Below is a small trained network, with its code and all its weights. Each question gives an input and a class and asks what happens when units are switched off, that is, made to give their printed mean instead of their output.

import numpy as np


def w(rows, s, z=0):
    codes = np.array(rows[::2]) - 128.0
    scale = np.full(codes.shape[1], s)
    scale[-1] = z or s
    return codes * scale


def norm(h):
    return h / np.sqrt((h * h).mean(-1, keepdims=True) + 1e-5)


def f(y):
    return y / 2 * (1 + np.tanh(0.7978845608 * (y + 0.044715 * y**3)))


def log_softmax(a):
    a = a - a.max(-1, keepdims=True)
    return a - np.log(np.exp(a).sum(-1, keepdims=True))


def net(x, mask):
    res = np.array(x, float).reshape(1, 6) / 4 @ E
    u = 0
    for l in range(3):
        y = f(norm(res) @ A[l][:, :-1].T + A[l][:, -1])
        res = res + np.where(mask[u : u + 13], y, B[l][:, -1]) @ B[l][:, :-1]
        u += 13
    return log_softmax(norm(res)[-1] @ U[:, :-1].T + U[:, -1])


A, B = {}, {}
E = w([
[174,162,63,120],'x0',
[177,54,160,124],'x1',
[195,90,13,65],'x2',
[42,124,119,154],'x3',
[189,182,218,74],'x4',
[144,254,108,236],'x5',
],0.0059)
A[0] = w([
[123,2,46,122,104],'L0N0',
[45,152,242,133,80],'L0N1',
[36,213,206,111,186],'L0N2',
[221,146,152,111,115],'L0N3',
[105,49,119,237,165],'L0N4',
[126,45,113,19,75],'L0N5',
[243,11,133,235,254],'L0N6',
[94,84,60,253,99],'L0N7',
[56,90,149,80,126],'L0N8',
[89,163,148,196,140],'L0N9',
[192,224,105,220,108],'L0N10',
[186,181,165,121,126],'L0N11',
[140,61,56,110,99],'L0N12',
],0.0082,0.0026)
B[0] = w([
[17,195,70,174,243],'L0N0',
[70,162,102,213,228],'L0N1',
[168,172,199,55,254],'L0N2',
[212,127,93,243,175],'L0N3',
[75,113,160,207,192],'L0N4',
[96,62,119,193,223],'L0N5',
[73,23,166,179,242],'L0N6',
[169,150,131,223,205],'L0N7',
[150,127,91,198,174],'L0N8',
[123,216,160,41,187],'L0N9',
[2,224,81,175,243],'L0N10',
[222,10,203,147,179],'L0N11',
[77,76,106,16,190],'L0N12',
],0.005,0.0041)
A[1] = w([
[68,113,147,91,101],'L1N0',
[95,52,195,97,164],'L1N1',
[150,203,139,207,83],'L1N2',
[191,135,210,133,181],'L1N3',
[139,84,60,140,127],'L1N4',
[120,200,120,98,207],'L1N5',
[184,79,124,183,132],'L1N6',
[104,152,52,90,178],'L1N7',
[80,246,101,61,252],'L1N8',
[155,91,111,162,102],'L1N9',
[212,101,134,154,98],'L1N10',
[38,41,59,152,137],'L1N11',
[104,168,145,66,91],'L1N12',
],0.011,0.0021)
B[1] = w([
[133,100,100,86,145],'L1N0',
[195,137,162,222,183],'L1N1',
[168,190,136,142,203],'L1N2',
[161,64,88,101,185],'L1N3',
[96,85,44,116,168],'L1N4',
[151,184,207,74,171],'L1N5',
[160,153,146,254,154],'L1N6',
[157,126,86,43,166],'L1N7',
[145,150,174,28,218],'L1N8',
[87,115,173,114,140],'L1N9',
[152,125,136,158,143],'L1N10',
[156,139,96,65,254],'L1N11',
[125,163,141,180,136],'L1N12',
],0.007,0.0075)
A[2] = w([
[161,161,180,131,99],'L2N0',
[42,190,117,92,192],'L2N1',
[164,85,116,166,57],'L2N2',
[215,133,45,185,248],'L2N3',
[125,153,205,164,110],'L2N4',
[69,121,179,116,113],'L2N5',
[164,103,169,168,14],'L2N6',
[134,45,85,164,144],'L2N7',
[83,174,110,132,115],'L2N8',
[185,253,118,62,103],'L2N9',
[107,175,151,106,35],'L2N10',
[110,88,143,161,44],'L2N11',
[144,121,81,150,144],'L2N12',
],0.011,0.0012)
B[2] = w([
[146,179,124,52,181],'L2N0',
[139,101,238,7,196],'L2N1',
[127,188,216,129,155],'L2N2',
[182,48,192,63,190],'L2N3',
[132,170,3,76,194],'L2N4',
[147,111,117,116,141],'L2N5',
[108,165,72,156,158],'L2N6',
[124,224,22,84,201],'L2N7',
[49,87,149,105,153],'L2N8',
[36,70,139,111,255],'L2N9',
[83,189,181,117,156],'L2N10',
[147,130,171,198,140],'L2N11',
[106,161,115,24,146],'L2N12',
],0.0045,0.0067)
U = w([
[28,239,193,50,179],'0',
[4,123,126,232,8],'1',
[217,57,160,145,146],'2',
[56,55,52,21,217],'3',
],0.011,0.0017)

Each question gives the input, the list of numbers given to net, and the class t.
The units are the neurons (one row each of A and B). Each row of codes is followed by its name. A weight is (code - 128) times the scale printed after its matrix; where a second scale follows, it is the last column's (A, B and U).
mask holds one flag per neuron, layer by layer. A switched-off neuron (its flag False) gives its mean, the last column of its row in B, instead of its output. The means were averaged over made-up inputs and are rounded, as every weight is.
A unit's drop is (log p(t) with every unit on - log p(t) with that unit switched off) / (log p(t) with every unit on - log p(t) with every unit switched off).
The circuit of an input: a set's keep is (log p(t) with only the set's units on - log p(t) with every unit switched off) / (log p(t) with every unit on - log p(t) with every unit switched off). Starting from the 12 units with the biggest drops (on a tie, the unit counted first), units are removed one at a time, each time the one whose removal leaves the highest keep (on an exact tie, the one counted first), for as long as the keep stays at least 0.8.
circuit, biggest first: the units of the circuit, biggest drop first
k most important neurons: the k neurons with the biggest drops, biggest first
k most important neurons of layer l: the k neurons of layer l with the biggest drops, biggest first
drop when u is switched off: that unit's drop, to one decimal
input [2,-5,-7,-7,-3,-8], class 2: circuit, biggest first : L0N10, L1N1
input [1,4,-7,7,1,-4], class 1: circuit, biggest first : L1N8, L1N1
input [-2,-3,-5,3,8,-8], class 2: circuit, biggest first : L0N10, L0N0, L1N1
input [6,-7,-3,-7,7,-3], class 2: circuit, biggest first : L0N11, L0N3, L1N3
input [6,2,-6,2,-8,4], class 0: circuit, biggest first : L0N9
input [-7,0,6,-6,-6,6], class 1: 2 most important neurons of layer 1 : L1N8, L1N3
input [-6,5,2,8,-3,0], class 1: circuit, biggest first : L0N7, L1N8
input [1,4,-6,-3,0,2], class 1: circuit, biggest first : L1N8, L2N1
input [-4,-5,-5,-3,-5,-6], class 1: 3 most important neurons of layer 1 : L1N8, L1N5, L1N7
input [-5,-4,8,-4,5,4], class 2: 2 most important neurons : L0N11, L0N3
input [-1,4,-3,-7,-8,-4], class 1: 2 most important neurons : L0N6, L0N4
input [-5,-3,3,5,-6,3], class 0: 2 most important neurons of layer 2 : L2N1, L2N4
input [-5,0,6,-5,7,6], class 2: drop when L0N11 is switched off : 0.2
input [1,8,-4,6,6,-8], class 2: circuit, biggest first : L1N1
input [-1,7,-3,2,-1,4], class 1: drop when L0N6 is switched off : 0.2
input [2,0,-1,3,-8,5], class 0: drop when L0N11 is switched off : 0.3
